In the rows, zero is written as 128.
Here are made-up things, facts about them, and rows of numbers that follow some of those facts. Name the thing behind each unnamed row.

There are 3 kinds of fact about the things: γ, Ψ, λ.
(459) γ: (1094),(1108),(1675)
(1963) γ: (389)
(1475) γ: (1587),(389),(44),(612)
(533) γ: (1030),(1587),(1793),(1612),(1896)
(1491) γ: (956),(1793)
(1578) γ: (1611),(298),(929),(1119)
(1190) γ: (494)
(1419) γ: (1793),(1286),(1123),(775)
(969) γ: (1096)
(1666) γ: (1222)
(74) γ: (1094),(534),(196)
(372) γ: (526),(816)
(1565) γ: (1412)
(813) γ: (2014)
(1511) γ: (1632),(1185)
(1481) γ: (551),(1442),(1647),(974)
(686) γ: (44),(954)
(1982) γ: (1057),(1546)
(656) γ: (209),(1119)
(49) γ: (863),(1380),(1615)
(1063) γ: (871)
(1264) γ: (871),(1323),(1119)
(470) γ: (1120)
(1991) γ: (956),(1841)
(226) γ: (1814),(1185)
(146) γ: (407),(237),(1365)
(759) γ: (310)
(1968) γ: (956),(494),(951)
(171) γ: (612),(1185)
(628) γ: (1371)
(1200) γ: (1725)
(852) γ: (1337),(1108),(1615)
(665) γ: (1887)
(1000) γ: (522)
(225) γ: (178),(649)
(228) γ: (138),(951)
(56) γ: (1171),(1896)
(1041) γ: (443),(1865),(1546),(620)
(1572) γ: (1367),(1579)
(1824) γ: (1793)
(154) γ: (1814)
(278) γ: (1814),(534)
(905) γ: (310),(594)
(140) γ: (956),(1612),(2014),(2012)
(819) γ: (854)
(898) γ: (1131),(1842),(1323),(674)
(916) γ: (1699),(1249),(1380),(1896)
(772) γ: (1699),(195),(1634),(1546),(594)
(1561) γ: (195)
(754) γ: (1842),(1766)
(1758) γ: (1634)
(1494) γ: (1095)
(1277) γ: (1442),(1615)
(1730) γ: (1841),(360)
(1878) γ: (956)
(568) γ: (1814)
(921) γ: (39),(1725)
(416) γ: (1538),(594)
(724) γ: (956),(105)
(1533) γ: (1249),(294),(1674),(551),(1896)
(1224) γ: (1169),(178)
(200) γ: (526)
(717) γ: (144),(668)
(447) γ: (1814),(854)
(101) γ: (816)
(883) γ: (555)
{(1550),(1406),(1169),(1249),(1475),(1156),(533),(1814),(1272),(1491),(1190),(1442),(39),(1185),(1419),(969),(551),(1666),(74),(372),(1098),(1323),(1776),(816),(1565),(813),(1511),(105),(494),(1481),(1611),(562),(686),(28),(1451),(1634),(929),(1371),(1546),(956),(1123),(49),(514),(158),(1579),(854),(1264),(674),(470),(144),(1904),(1991),(108),(857),(534),(16),(1735),(226),(46),(1725),(759),(1030),(310),(1699),(863),(237),(1841),(443),(628),(525),(1200),(1615),(852),(1412),(665),(1222),(1108),(1057),(1000),(612),(196),(1253),(1756),(225),(228),(56),(1842),(1286),(1041),(1865),(1896),(311),(1120),(1824),(278),(905),(711),(1365),(140),(1980),(1623),(898),(138),(916),(1887),(772),(522),(871),(974),(1538),(1250),(389),(647),(1632),(1758),(1321),(700),(620),(800),(1277),(2012),(1730),(1878),(1094),(555),(921),(416),(724),(407),(2014),(1224),(1674),(195),(200),(360),(215),(717),(668),(447),(1197),(101),(883),(1793),(1380),(1337)} Ψ a
{(649),(459),(1963),(209),(1578),(951),(954),(178),(526),(1367),(1935),(1095),(1982),(1033),(1306),(1085),(656),(1063),(1650),(1171),(146),(294),(1718),(1968),(594),(171),(1119),(1612),(1766),(1647),(1572),(775),(154),(819),(1561),(754),(1096),(1494),(568),(44),(989),(298),(346),(1131),(1533),(1675),(1587)} Ψ b
(1406) λ: (1650),(1699),(196)
(649) λ: (1098),(898),(1758)
(1963) λ: (534)
(209) λ: (686),(1887),(1096),(522),(954),(1675)
(1156) λ: (196)
(1491) λ: (154),(1249)
(1578) λ: (1306)
(1190) λ: (916),(1968),(1033)
(951) λ: (1650)
(1185) λ: (1306),(1766),(700)
(178) λ: (1033),(1085),(551),(1197)
(1935) λ: (1533),(929),(1123),(1776)
(813) λ: (883),(39),(1675)
(494) λ: (1197)
(1481) λ: (1650),(717)
(1371) λ: (1250),(974)
(656) λ: (16),(49)
(158) λ: (989),(1224),(816)
(1579) λ: (1171)
(857) λ: (883)
(1735) λ: (105)
(226) λ: (1306),(1611),(360),(1120)
(294) λ: (628),(974)
(759) λ: (969),(1725),(372),(1615)
(310) λ: (140),(1612)
(594) λ: (28),(883),(1718)
(237) λ: (416),(816)
(1841) λ: (800),(754)
(525) λ: (1666)
(1200) λ: (101)
(1108) λ: (514),(772),(49)
(1057) λ: (1980),(1725),(416)
(1000) λ: (854),(1442)
(228) λ: (39),(108)
(1647) λ: (470)
(1842) λ: (39)
(311) λ: (956),(969),(665)
(1572) λ: (1098),(724),(39),(1096)
(775) λ: (921),(905),(1272),(1887),(74)
(711) λ: (196),(1730),(974)
(1623) λ: (1030),(863),(1249),(819)
(871) λ: (1565),(108),(816)
(1561) λ: (1222),(954)
(1538) λ: (916),(1365)
(389) λ: (28),(1699),(1321)
(647) λ: (1612),(1085),(105)
(1632) λ: (1699)
(1494) λ: (1756),(700)
(2012) λ: (46),(989)
(1878) λ: (459),(443)
(1094) λ: (562)
(555) λ: (1904)
(568) λ: (863),(1451)
(44) λ: (1451)
(346) λ: (1337),(1550),(1725),(628)
(407) λ: (883),(969),(1612)
(195) λ: (1250),(1253),(470)
(200) λ: (56),(1451),(562)
(215) λ: (46)
(668) λ: (772),(724),(1546)
(1793) λ: (700)
(1380) λ: (800)

Known rows:
[104 126 135 147 120 139 131 133 116 124 122 130 125 126 103 135 123 122
 123 135 132 127 114 128 110 137 130 137 131 124 133] : (647)
[135 131 137 118 120 145 127 131 140 120 133 136 131 127 124 134 144 107
 114 141 128 141 139 136 157 141 125 133 123 137 112] : (1451)
[115 107 143  92 141 113 127 125 133 138 130 127 117 137 109  92 156 103
 126 147 131 136  97 132 131 151 109 121 154 115  76] : (443)
[103 135 114 139 145 152 142 147 102 115 154 136  94 149  96 108 151 116
 100  96 155 127 134 191 135 143 117 152 123  84 116] : (555)
[139 123 143 156 121 136 122 124 120 125 127 132 123 125 100 120 112 130
 124 137 122 130 109 137 145 136 127 150 133 140 122] : (225)
[125 124 143 113 122 135 129 140 128 124 132 130 131 127 123 125 111 118
 121 135 126 138 118 124 155 136 124 129 135 138 117] : (1272)
[126 124 141 115 121 136 127 135 127 124 132 131 131 128 121 125 116 120
 119 136 126 138 116 123 154 136 121 130 135 137 115] : (1250)
[ 98 122 132 103 134 128 135 129 136 129 124 144 110 128 105 131 167 114
 115 155 130 126  99 135 113 144 124 130 138 110  95] : (1865)
[156 146 124 147 152 103 139  96 191 141 148 131 113 130 137  81  86 172
 134 102 124 113 136 147  86  73  98 139 150 174 150] : (754)
[128 123 142 115 119 136 130 139 128 124 131 129 132 128 121 121 113 121
 120 134 125 137 117 126 157 136 125 130 136 138 118] : (1980)
[104 143 106 145 149 112 125 144 145 143 123 122 126 130 151 143 150 167
 142 115 144 105 181 117  73 100 143  95 113 120 136] : (951)
[151 122 146 138 118 133 120 129 127 124 133 133 127 126 111 115 103 126
 125 136 117 137 109 130 174 136 128 145 135 149 111] : (921)
[ 92 122 129 121 134 129 135 126 131 129 120 141 109 128 101 137 160 110
 123 152 132 122  97 131  96 144 127 132 136 103 106] : (1538)
[109 124 140  98 118 138 134 148 131 125 133 131 133 129 124 127 116 116
 116 132 132 139 121 121 147 135 121 123 139 130 118] : (1887)
[126 125 143 115 121 135 128 140 130 124 130 130 132 128 121 122 114 119
 120 135 127 138 116 124 157 135 124 131 136 138 117] : (16)
[158 112 118 142 108 135 126 109  75 135 122 117 139 123  90 148 103 124
 119 129 122 131 134 124 172 143 121 170 122 131 140] : (278)
[ 95 121 113  82 116 140 148 158  92 132 136 129 128 133 105 147  80 135
 101 115 138 129 120 125 170 127 116 145 137 110 141] : (854)

Rows to name:
No name comes twice in this set of rows, the named rows included.
[156 117 140 151 134 119 121 100 128 128 122 145 100 124  88 118 151 123
 132 159 110 120  81 150 146 147 132 159 131 130  88]  (1041)
[162 120 126 179 120 121 124  89 111 111 119 122 127 126 134 132 107 105
 159 121 106 127  89 131 136 147 139 143 121 137 169]  (1481)
[162 136 104 105 145 104 124 126 136 148 132 118 136 130 159 135 136 147
 139 111 133 116 182 108 125 100 130 106 118 119 134]  (954)
[108 123 116 102 128 131 130 136 137 114 122 123 143 132 164 156 154 109
 132 134 126 143 145 144 187 152 139 106 111 151 120]  (1030)
[147 111 114 155 108 135 123 109  62 139 113 113 142 121  85 148 113 137
 120 134 125 127 132 127 150 143 125 171 119 122 141]  (226)
[ 50 124 131 134 122 141 136 163 127 123 114 127 135 128 128 148 131 138
 121 135 143 128 131 132 122 141 139 111 126 138 125]  (494)
[125 140 103 144 149 106 124 127 138 142 122 120 128 129 158 146 147 158
 150 111 136 107 175 119  88 102 143  99 111 120 143]  (775)
[104 131 107 114 114 150 140 120 104 123 122 126 138 130 120 168 147  90
 111 128 138 135 152 118 109 143 121 140 117 101 159]  (1094)
[163 143 116 110 147 109 123 128 148 146 140 125 130 130 149 121 137 144
 136 114 133 117 171 109 100  94 125 109 127 115 128]  (1096)
[200 139 122 166 145 105 114 103 138 146 134 127 119 124 126 113 129 158
 145 118 121 107 157 122 108  97 137 135 119 125 128]  (146)
[140 112 149  99 109 125 107  89 140 133 112 102 163 115 145  71 176 146
 119 154 117 155 114 155  96 130  94 137 136 162 106]  (1666)
[121 115 144 154 123 129 118 147 131 121 121 124 136 125 134 127 105 152
 139 135 118 134 122 148 210 143 144 125 121 177 103]  (724)
[ 95 140 158 128 117 156 136 157 147 116 141 136 130 130 124 107 105 116
 109 122 138 141 114 117  86 120 119 123 146 123 136]  (674)

The same things again, as new rows of numbers:
Some rows with their names:
[112 134 143 143 129 125 128 129 126 143 116 110 124 125 134 131 128 123
 110 130 136 130 131 118 121 126 125] : (668)
[150 120 119 123 128 128 128 136 122 118 118 169 124 106 126 128 127 129
 147 134 114 128 132 126 138 117 129] : (1718)
[156 109 153 121 121 111 141 162 116 109 114 166 125 130 119 114 130 150
 147 130 103 127 133 136 121 112 115] : (154)
[100 130 159 158 130  99 141 149 123 158 100 109 101 137 123 135 133 132
 115 123 121 126 116 140 110 111 108] : (1185)
[131 120 117 115 119 114 128 133 121 120 121 177 125 104 125 141 125 129
 140 125 113 126 129 139 136 115 126] : (1306)
[140 126 111 131 120 132 127 130 129 135 116 152 143  86 142 162 125 118
 128 149 114 129 139 128 148 123 127] : (1131)
[121 137 155 150 137 121 143 139 134 152 109  98 116 139 133 121 130 123
 125 122 133 126 124 123 131 122 127] : (389)
[112 133 114 123 134 121 131 134 141 151 129  73 120 137 136 150 126 121
 101 119 127 129 132 127 144 134 137] : (360)
[150 123 149 130 127 119 132 134 116 114 114 192 131 105 132 122 122 127
 142 133 127 126 129 122 131 113 128] : (346)
[136 128 111 131 133 138 128 137 127 119 126 146 123 131 119 125 131 128
 135 143 124 129 120 127 111 130 125] : (514)
[124 124 119 127 125 139 126 135 128 117 137 126 129 136 123 131 127 132
 118 128 123 129 134 128 121 140 126] : (101)
[107 127 120 112 121 141 109 134 125 113 156 105 126 132 122 114 129 133
 113 107 139 132 136 122 129 134 162] : (1758)
[135 126 132 124 116 134 120  97 128 113 162 144 157 140 124 109 138 139
 166 126 132 122 125 148 115 142 102] : (1277)
[118 128 123 122 128 124 123 130 132 140 131  86 134 134 131 137 131 125
 109 127 122 130 137 121 125 139 130] : (108)
[127 127 119 125 129 130 127 131 129 130 129 117 130 130 125 132 130 128
 126 134 124 130 129 127 123 134 130] : (1098)
[141 119 118 119 114 131 124 130 126 118 131 171 155  96 141 153 122 127
 128 134 113 128 147 136 144 137 118] : (1063)
[134 119 130 115 118 112 126 136 130 133 128 122 133 109 141 142 127 134
 121 116 119 128 150 137 156 123 138] : (1033)

Name these rows:
No name comes twice in this set of rows, the named rows included.
[145 130 107 111 138  95 142 104 143 147 119  97 118 131 142 135 122 119
 134 117 125 123 129 128 179 112 128]  (1612)
[120 123 126  99 113 126 113  93 132 111 180 113 151 147 127  98 130 142
 142  99 140 123 132 146 135 144 136]  (916)
[124 120 146 111 120 123 114 131 114 106 135 165 125 101 131 106 123 135
 125 104 143 128 139 126 147 116 161]  (1561)
[102 142 111 123 121 140 110 126 138 148 147  66 124 123 127 101 142 117
 137 114 149 129 124 122 143 120 174]  (1699)
[147 127 119 108 134  89 141 119 139 152 110 104 121 128 140 125 128 122
 147 121 121 125 127 132 160 107 138]  (1587)
[135 118 148 126 124 120 131 132 110 106 115 231 127 107 125 125 118 130
 145 124 122 123 122 136 123 117 120]  (1494)
[162 115 113  87 139 117 142 124 129 105 132 176 126 135 130 130 108 128
 132 115 121 125 133 125 152 135 140]  (1968)
[109 123 120  98 121 148 100 131 117  88 172 134 128 131 113  94 128 142
 121 101 144 130 131 123 124 137 177]  (772)
[125 128 120 124 139 113 125 129 123 150 122  93 133 128 122 127 132 118
 122 145 122 134 130 101 120 132 125]  (39)
[163 117 114 119 126 146 127 129 118  97 122 217 143  99 126 137 120 132
 150 144 113 127 133 130 127 132 118]  (754)
[127 116 154 127 113 128 133 147 123 115 143 118 142 152 121 116 134 152
 128 118 114 126 138 151 109 141 107]  (74)
[147 117 161 115 124 105 139 134 120 120 114 168 134 128 137 118 120 136
 134 110 128 123 136 135 139 122 115]  (1963)
[126 128 140 152 130 109 140 166 131 158  98  69 104 143 121 131 145 136
 126 143 106 131 124 131 113 106 119]  (1814)
[123 132 159 154 133 130 142 157 125 143 103 112 117 137 126 119 133 130
 122 129 130 128 125 127 115 121 126]  (1632)
[136 116 150 124 114 138 127 123 110  96 129 251 156  90 136 150 111 131
 133 135 121 124 137 143 130 141  95]  (1578)

